Below is a small trained network, with its code and all its weights. Each question gives an input and a class and asks what happens when units are switched off, that is, made to give their printed mean instead of their output.

import numpy as np


def w(rows, s, z=0):
    codes = np.array(rows[::2]) - 128.0
    scale = np.full(codes.shape[1], s)
    scale[-1] = z or s
    return codes * scale


def f(y):
    return y / 2 * (1 + np.tanh(0.7978845608 * (y + 0.044715 * y**3)))


def log_softmax(a):
    a = a - a.max(-1, keepdims=True)
    return a - np.log(np.exp(a).sum(-1, keepdims=True))


def net(x, mask):
    res = np.array(x, float).reshape(1, 4) / 4 @ E
    y = f(res @ A[0][:, :-1].T + A[0][:, -1])
    res = res + np.where(mask, y, B[0][:, -1]) @ B[0][:, :-1]
    return log_softmax(res[-1] @ U[:, :-1].T + U[:, -1])


A, B = {}, {}
E = w([
[130,29,163,99,162,163,144,177,95,214,246],'x0',
[209,159,87,24,120,43,31,145,225,143,123],'x1',
[107,138,110,152,221,65,35,89,53,105,223],'x2',
[154,55,44,133,154,189,24,135,160,96,94],'x3',
],0.012)
A[0] = w([
[133,137,133,83,110,125,86,168,157,172,167,91],'neuron 0',
[157,203,210,126,112,42,201,114,136,160,183,139],'neuron 1',
[90,196,108,141,123,111,102,1,165,93,42,3],'neuron 2',
[152,166,162,97,90,163,108,200,166,171,62,41],'neuron 3',
[150,104,98,133,125,164,100,112,125,85,122,121],'neuron 4',
[160,181,113,93,186,126,103,93,87,115,144,92],'neuron 5',
[155,204,133,47,115,68,95,105,193,101,161,49],'neuron 6',
[113,138,79,120,149,76,95,61,69,130,169,69],'neuron 7',
[164,40,87,143,138,145,108,145,142,121,113,118],'neuron 8',
[87,156,108,205,101,156,183,81,53,65,148,68],'neuron 9',
],0.0096,0.0037)
B[0] = w([
[103,158,202,189,123,110,139,77,134,150,161,175],'neuron 0',
[132,145,38,57,188,109,90,148,90,105,120,251],'neuron 1',
[114,60,155,55,179,141,125,114,147,245,187,223],'neuron 2',
[151,173,147,91,133,181,157,158,161,68,140,187],'neuron 3',
[84,164,71,128,145,53,139,154,121,62,120,167],'neuron 4',
[134,137,129,111,101,154,149,158,151,91,122,175],'neuron 5',
[69,165,208,204,122,133,144,122,126,59,134,217],'neuron 6',
[253,129,122,103,70,226,174,156,177,109,94,196],'neuron 7',
[119,117,102,69,160,107,103,163,84,64,141,186],'neuron 8',
[117,120,143,148,166,123,157,141,108,59,134,236],'neuron 9',
],0.012,0.016)
U = w([
[63,138,179,211,168,153,143,130,114,77,147,109],'0',
[234,138,103,96,96,216,209,159,151,127,54,115],'1',
[118,54,155,87,173,143,129,143,126,217,247,131],'2',
[101,161,24,94,158,78,82,148,111,98,91,78],'3',
[136,121,117,123,133,116,143,130,116,130,108,254],'4',
[128,98,102,196,64,94,132,77,138,194,109,77],'5',
[130,123,95,195,64,78,101,61,128,198,70,80],'6',
],0.013,0.011)

Each question gives the input, the list of numbers given to net, and the class t.
The units are the neurons (one row each of A and B). Each row of codes is followed by its name. A weight is (code - 128) times the scale printed after its matrix; where a second scale follows, it is the last column's (A, B and U).
mask holds one flag per neuron, in row order. A switched-off neuron (its flag False) gives its mean, the last column of its row in B, instead of its output. The means were averaged over made-up inputs and are rounded, as every weight is.
A unit's drop is (log p(t) with every unit on - log p(t) with that unit switched off) / (log p(t) with every unit on - log p(t) with every unit switched off).
The circuit of an input: a set's keep is (log p(t) with only the set's units on - log p(t) with every unit switched off) / (log p(t) with every unit on - log p(t) with every unit switched off). Starting from all 10 units, units are removed one at a time, each time the one whose removal leaves the highest keep (on an exact tie, the one counted first), for as long as the keep stays at least 0.8.
circuit, biggest first: the units of the circuit, biggest drop first
unit that matters most: the unit with the biggest drop
k most important neurons: the k neurons with the biggest drops, biggest first
drop when u is switched off: that unit's drop, to one decimal
input [-7,-4,7,2], class 1: unit that matters most : neuron 7
input [-3,-5,5,-6], class 3: 3 most important neurons : [neuron 1; neuron 6; neuron 0]
input [-4,5,-2,5], class 0: 2 most important neurons : [neuron 6; neuron 1]
input [-1,6,7,7], class 1: 4 most important neurons : [neuron 7; neuron 1; neuron 5; neuron 9]
input [2,0,2,1], class 4: 2 most important neurons : [neuron 2; neuron 1]
input [-5,-7,-7,0], class 0: 2 most important neurons : [neuron 7; neuron 9]
input [-2,4,-3,-2], class 0: 2 most important neurons : [neuron 6; neuron 7]
input [-3,5,-5,6], class 3: 2 most important neurons : [neuron 7; neuron 4]
input [2,-3,-2,1], class 4: 3 most important neurons : [neuron 2; neuron 6; neuron 7]
input [6,-5,-1,-7], class 3: 2 most important neurons : [neuron 1; neuron 2]
input [3,2,-4,7], class 3: 3 most important neurons : [neuron 7; neuron 8; neuron 2]
input [6,-6,2,1], class 0: 3 most important neurons : [neuron 2; neuron 9; neuron 1]
input [1,-2,-2,0], class 4: 2 most important neurons : [neuron 2; neuron 7]
input [4,-4,6,1], class 1: 2 most important neurons : [neuron 7; neuron 2]
input [5,-5,4,-1], class 0: circuit, biggest first : [neuron 2]
input [5,-6,1,4], class 0: 2 most important neurons : [neuron 2; neuron 1]
input [-8,0,-6,3], class 2: drop when neuron 2 is switched off : 1.0
input [-1,2,6,1], class 1: drop when neuron 7 is switched off : 0.5
input [-7,0,4,7], class 2: drop when neuron 9 is switched off : 0.0
input [-3,0,3,2], class 4: drop when neuron 0 is switched off : -0.1
input [5,1,4,6], class 3: unit that matters most : neuron 2
